[  2 -21  -8  -7  -1 -23 -17   3  10  -4  -7  -6  -1 -12  -8  -7  11   0
   1 -30  -3  -2 -11  30  -5  -9   4   6 -20 -15   1 -11 -23  -8  -7  33
   9  10   4  -3  10  21   8 -12   8   7  -2  -7   2]
N:(83)
[  1 -33   3  -5   1  12  -7  11  16 -13   2  -4   5 -12 -10 -10  34  -4
  -5 -20   0  -6  -8  25   2  -2   3  -7 -11 -10   2  -5 -12   2   7  22
   7  12   5  -7  17  12  13 -13  18  -4 -18 -10   8]
N:(83)
[  5  -1  -1  -7   2   1  20  14  13  -3 -14   3 -13   1   7   0  25   3
 -10 -34   7   4 -11  -2 -29   2   1   0 -18 -21   2  -4 -30   5 -35  29
   2  10   9   2  -4  20   2 -13   2  27 -36 -10   1]
L:(112)
[  3  -6  -1  -9   0 -23  13  16   9 -11 -20   1  -8 -13   2  -4  25   2
 -10 -35   2   2 -12   7 -33   2   2   1 -13 -18   5   1 -21  -8 -33  26
   4  19  15   2   8  27   5 -13  11  21 -26  -7   2]
L:(112)
[  3 -23  -4   0   3 -40  -5   1  16 -11  12  -5  -2  12  -7  -8  34   1
   6  -9  -1 -16   1  -3  -7   2   7  -8  -8 -15   5   4 -15  -6   3  25
  13  15   4  -2  15   8   4  -7   3   5 -19  -9   5]
N:(87)
[  2 -28   4  -6   3 -21  -8   3  16  -9   8  -2   3  -3 -10  -8  29  -5
  -5 -13   4   0  -7  19   1   9   2  -8 -10 -11   8  -6 -20  -7   4  28
   9  13   8  -2  17  12   5 -11  15  -4 -18 -12  10]
N:(83)
[  3 -20   0  -8  -2  -9  -2   6  11  -8   4  -2 -12  -7  -9  -8  26  -5
  -5 -30   3   0 -12  33  -2   0  -2   1 -14 -10   3   2 -16  -3  -5  23
   5  16   3  -1  12  21   6 -13  12   5 -13 -12   3]
N:(83)
[  0   4  -6 -11  -3  49  34   1 -11  -8  -3   3  -6 -24  -9  -2  26   4
 -14 -41 -10  11  -3  65 -18   2   0   6 -10 -12   6  17 -17  12 -26  27
   9  25   6   5   4  26  16 -11  -9  13  -1 -10  -2]
B:(91)
[  2  -3  -3 -10  -8  10  21  18   5  -1 -24  -3 -12 -29  13  -4  22  -3
  -2 -27 -12  -4   0  34  -1   2   4   8 -20 -17  -1  10 -35   7   1  11
   7  13   8   4   0  17  19  -1  28  23 -33 -14   1]
H:(84)
[ -1  10  -6 -20  -3  36  19  -4  -6  -6  -6   6 -19 -31 -13  -3  24   5
 -16 -46 -10  10 -19  76  -4  -1   7   7 -19  -5   3  20 -25   2 -22  29
   5  24   2   7   5  29  12 -13 -10  15  -3 -10  17]
B:(108)
[  7   0   3  -2  -1  -5  25  18   0  -2 -17   0  -7 -11  13  -4  22  -1
  -7 -21   1   5  13  -2 -18   6   2  -6 -16  -9   0  17 -27  15 -17   8
   3  18   5   7   4  37  13   9  18  31 -45 -11   1]
H:(106)
[ -1   2  -9 -11  -3  56  41   0  -9 -12   0   9 -16 -26 -12  -6  26  10
 -19 -49  -9   9  -9  62  -4   0   1 -10 -14 -12  -1  17 -15  -3 -25  29
   6  25   1   7   5  22   9 -15  -7   9  -9  -9   6]
B:(108)
[  3  -6   2  -1   4 -13  18  16   8  -4 -14  -2 -13  -5  12  -2  24  -9
  -5 -21  -6   2  -1  13 -16   3   1   1 -15 -12  -1  13 -30   8 -16  21
   5  19   5   3  -1  43  12   0  12  21 -36 -11   2]
H:(106)
[ 20  -9  -1  -6   6  35  19  12   4  -6 -20  -9  -8  -7   8   0  18  -1
 -12 -36   4  10 -16  12 -22   1   1 -15  -6 -21  -4   2 -16  -1 -22  34
  -1  15   7   4   0  23  17 -19   9  12 -19 -13   3]
L:(86)
[  7  -4   1  -2   2  33  17  25   4   3 -22  -3 -11 -17  13  -5  14 -11
 -10 -30  -2   7  -4  29  -7   0  -5  -5  -9  -5  -5  17 -26  14  -5  13
   3  16   5   1  -3  33  14   5  14  18 -27 -10   6]
H:(106)
[ 10 -10  -2 -11   3  22  24  12  13   0 -17  -3 -12   5   8  -4  19   3
  -8 -47   0   1  -9  35 -17  -8  -5   3 -20 -19   2   1 -21   3 -25  32
   6  11  14  -1   0  24  16 -20  11  21 -19 -12   7]
L:(93)
[  6  -9  -2  -2  -2   2  13  14   4   0 -17  -2  -9  -8  11  -5  29   0
  -3 -19  -7  -2   7  -4 -23   3  -1  11 -12 -12   1  15 -29  13 -10  27
   6  20   2   2   1  39  13   8  17  29 -42 -12   7]
H:(84)
[  5  -6  -5 -10   0  17  27  11   5  -3   0   7 -14  -7   0  -3  25   2
 -12 -45  -3  12 -16  28 -27  -4  -3  -9 -14 -24   1  10 -16  -2 -42  36
   9  20   8   1   4  31  11 -21  -4  13  -5 -16   1]
L:(86)
[  7  -4   0   1   4  36   8  13   6  -2 -20   1 -14  -8   9   2  17  -3
 -10 -36   0   8 -18   8 -27   0   3  -4  -6 -21   2   1 -18   0 -28  32
   6  21   9   4  -1  31  19 -16   7  14 -13 -11   3]
L:(86)
[ -4 -20   1  -8   3 -18 -19  -4  12  -6   3  -5  -2   3  -6  -5  25  -4
  -4 -13  -5   5 -40  33  -3  -7   5  -2 -11 -13   2  -9 -17 -10   5  30
   6   5   2  -4  10  12   4 -16   3  -7  -5  -8   6]
N:(83)
[  5  -4  -1  -2  16 -11  21  12   3   6  -8  -1 -10  11  14   1  19 -11
   2 -25  -1   8   8  25 -17   0   1  -1   0  -8   2  17 -25  17 -20  11
   9  20   5   6   3  37  11   3   2  25 -20 -19  -1]
H:(106)
[  5  -9  -1  -4   4  20  26  16   8   0 -15   0 -11  -7   1  -5  16  -1
 -10 -45   4   4  -2   6 -26   7   0 -11 -17 -16   0   3 -17   1 -34  28
   7  22   6   3   9  32  15 -19   3  18 -16 -14   3]
L:(86)
[  5 -12   5 -11   2  -1  20  22  10 -13 -11  -2  -4   4   5  -6  37  -3
  -8 -22   7   1  -3  -4 -24   5   0 -12  -8 -20   5  -2 -24  -2 -20  22
   4  15  11   0   4  13   7  -7  14  17 -36  -9  10]
L:(112)
[ -7  10  -4  -5  -5  28  17   2  -5  -2   6   5  -4 -30  -8   0  21   1
 -10 -31  -7   4   7  54  -4   3   5   4 -14  -4   1  19 -16   8 -12  19
   2  18   2  -1   6  25  11  -5 -11  13 -13 -12   1]
B:(91)
[ 15  -4  -4   2   1  10  -3  11   4   4 -22   5 -16 -17  15  -8   2 -13
  -7 -41  -4  13  -9  13 -16  -2   0   7 -15  -1   2  21 -26  16 -21  25
   8  23   7  -3   6  66  -2   5   8  23 -18 -19   0]
H:(81)
[  1 -11   2  -7  -3   4  21  16   7  -9 -14  -1  -2 -21   8  -1  21  -8
  -4 -32   6   2   5   9  -7   6   2  -8 -15  -7   3  12 -27  14 -11  16
   3  20   5   2  10  36   1   0  15  16 -36  -9   4]
H:(81)
[  2 -21  -4  -9  -2  28  -9   5  20  -9   4 -16  -2   2  -7  -9  31  -7
  -4 -26   1   4  -7  36   4   0   5  -3 -21  -8   1   1 -23   1   1  29
   7  12   9  -9  14  22   5 -11   5   1 -22 -14  13]
N:(87)
[  6  -5  -1  -3   5  12   2   9   5   3 -10  -3  -8   0   7  -4  10   1
  -8 -29   3   9  -9  13 -30  -1  -4   6  -2 -14  -1   0 -15   2 -27  27
   5  14  10  -4   2  33  13 -16  -2  19  -5  -8   1]
L:(93)
[  3 -18  -1  -7   0   1 -16   1  12 -12   3  -6   1  -4 -12  -9  27  -6
  -6 -19  -2   2  -7  17  -4   0   3   0 -12 -10   3  -3 -16  -4   2  31
   9  13   8   2  10  13   0 -14   6  -1 -16 -12   6]
N:(89)
[ -2 -22   0  -4  -1  14  -6   4  16  -3  -3  -4  -2 -16  -7  -7  27  -9
  -3 -26  -5   2 -21  27  -8   1   5   5 -18 -16   2  -1 -20   2   5  35
   7  16   3  -5  10  17  13 -16   3  17 -11 -16   5]
N:(89)
[  6  -8  -9  -8   8  20  19  10  12  -6 -10   2 -10  18   2  -6  34   0
 -10 -36   5   4  -5  -4 -33  -6   1  -4  -8 -18   1  -2 -13  -7 -36  38
  -1  17   7   2   8  23  11 -18   7  20 -23 -11   5]
L:(93)

[ 10 -11   0  15   3  -7 -12  -2  -1  -5  -7  -2 -16  -2  -3  -1   3  11
  -7  24  -4   4   3   2   2 -25  13   7 -10  12   4   9  -6  -2   0 -13
  -8  -2 -12  -5  -7   4   1  25  -7  36  -2  11   1]
C:j706
[  7  -5 -30  23  -6  -1   0   9   1 -18  -2 -22 -29  -3 -16 -11   0   4
 -10  20   9   3  15  -5 -26 -13  11  12  -5   4 -12   2  -1 -13   5  -9
  -7  15 -17 -16   1   9  -6  20 -25  35   8 -10   5]
Z:j808
[  7  -5  22  13   8  -5  15   1  -3 -14   9   2   7   6   1   8  -1   4
  -2  -7  -4  -9  -5   6   3   5  -1  -3   6  -4   4  -2   1  -6  14  -7
   3  -4  -6  -6  -3   9   2  14 -13   1 -11  10 -11]
C:j948
[  5   0 -31  13  -8  -2  -9   2   9  -6  -4 -32 -22   4 -10  -4  -2  16
  -9  20   4   6  12  -6 -17 -14  24   5 -16   4 -21  15  -5  -4 -11  -2
   1   3 -11  -5   4   1 -12   4  -3  18   8  -5   8]
F:j516
[-12  -5 -16  27  -7  -5 -10   9  12 -10  -6  -4 -21  14  -5   1  -7  -4
 -10  14   1  -2   4  12 -17  -8  -7  12  -1   6 -14   7   5 -19  -4   7
  -3  -9 -10  -1   9   2  -8   6 -10  44  -3  -9  16]
K:j126
